Here is a tiny trained network, its code and every weight. The questions are about switching its units off for an input and a class, where a switched-off unit gives its printed mean instead of its output.

import numpy as np


def w(rows, s, z=0):
    codes = np.array(rows[::2]) - 128.0
    scale = np.full(codes.shape[1], s)
    scale[-1] = z or s
    return codes * scale


def f(y):
    return y / 2 * (1 + np.tanh(0.7978845608 * (y + 0.044715 * y**3)))


def log_softmax(a):
    a = a - a.max(-1, keepdims=True)
    return a - np.log(np.exp(a).sum(-1, keepdims=True))


def net(x, mask):
    res = np.array(x, float).reshape(1, 2) / 4 @ E
    y = f(res @ A[0][:, :-1].T + A[0][:, -1])
    res = res + np.where(mask, y, B[0][:, -1]) @ B[0][:, :-1]
    return log_softmax(res[-1] @ U[:, :-1].T + U[:, -1])


A, B = {}, {}
E = w([
[72,73,166,182,57,160,74,252,156],'x0',
[200,103,194,85,30,138,89,53,198],'x1',
],0.011)
A[0] = w([
[6,109,91,132,185,122,195,203,60,90],'n0',
[64,225,59,168,143,175,204,152,41,96],'n1',
[144,153,95,120,63,212,150,183,132,214],'n2',
[41,9,176,160,98,213,52,158,149,125],'n3',
[201,162,113,55,196,55,146,3,170,116],'n4',
[144,115,103,138,119,114,116,120,150,254],'n5',
[183,114,173,69,6,148,108,69,121,83],'n6',
[187,160,193,95,16,160,97,46,214,117],'n7',
[90,62,171,200,100,158,76,156,149,95],'n8',
[106,91,153,109,171,149,126,118,174,252],'n9',
[167,146,46,27,117,51,173,40,59,74],'n10',
[212,63,103,62,68,139,108,116,254,139],'n11',
[122,125,116,126,84,154,20,174,88,80],'n12',
[80,54,219,117,105,171,99,211,123,83],'n13',
],0.0066,0.0082)
B[0] = w([
[80,121,117,178,92,160,120,84,74,241],'n0',
[86,145,106,132,79,160,126,135,108,218],'n1',
[154,58,150,131,154,129,102,156,128,198],'n2',
[157,75,114,67,151,179,182,136,156,231],'n3',
[150,107,151,63,105,203,156,133,171,253],'n4',
[179,120,116,114,165,49,75,198,118,222],'n5',
[70,160,34,184,65,195,122,64,101,211],'n6',
[74,155,83,151,138,192,107,173,72,255],'n7',
[137,115,177,136,45,190,208,119,159,189],'n8',
[192,106,153,104,226,7,17,242,115,220],'n9',
[123,81,160,105,63,182,190,136,156,214],'n10',
[100,125,98,165,115,154,81,126,91,227],'n11',
[92,136,166,137,58,152,153,79,170,154],'n12',
[108,91,142,92,108,175,175,104,157,198],'n13',
],0.011,0.0093)
U = w([
[14,150,51,177,117,157,115,120,49,96],'0',
[148,98,172,53,113,161,253,131,244,84],'1',
[212,130,151,105,217,58,39,188,136,254],'2',
[106,169,181,161,115,83,123,84,204,55],'3',
],0.013,0.0058)

Each question gives the input, the list of numbers given to net, and the class t.
The units are the neurons (one row each of A and B). Each row of codes is followed by its name. A weight is (code - 128) times the scale printed after its matrix; where a second scale follows, it is the last column's (A, B and U).
mask holds one flag per neuron, in row order. A switched-off neuron (its flag False) gives its mean, the last column of its row in B, instead of its output. The means were averaged over made-up inputs and are rounded, as every weight is.
A unit's drop is (log p(t) with every unit on - log p(t) with that unit switched off) / (log p(t) with every unit on - log p(t) with every unit switched off).
unit that matters most: the unit with the biggest drop
top k neurons: the k neurons with the biggest drops, biggest first
drop when u is switched off: that unit's drop, to one decimal
input [0,4], class 0: unit that matters most	n6
input [8,8], class 0: top 4 neurons	[n7 n6 n11 n4]
input [4,2], class 1: top 3 neurons	[n8 n3 n13]
input [7,8], class 0: top 2 neurons	[n7 n6]
input [0,-3], class 2: top 2 neurons	[n6 n7]
input [-6,8], class 0: top 2 neurons	[n7 n6]
input [-4,-3], class 1: top 2 neurons	[n7 n10]
input [0,3], class 2: top 2 neurons	[n0 n1]
input [5,6], class 0: top 3 neurons	[n7 n6 n11]
input [3,2], class 2: top 2 neurons	[n4 n10]
input [-8,8], class 0: drop when n6 is switched off	1.2
input [0,7], class 0: drop when n11 is switched off	0.0
input [-3,0], class 2: drop when n13 is switched off	0.1
input [-3,-3], class 2: unit that matters most	n6
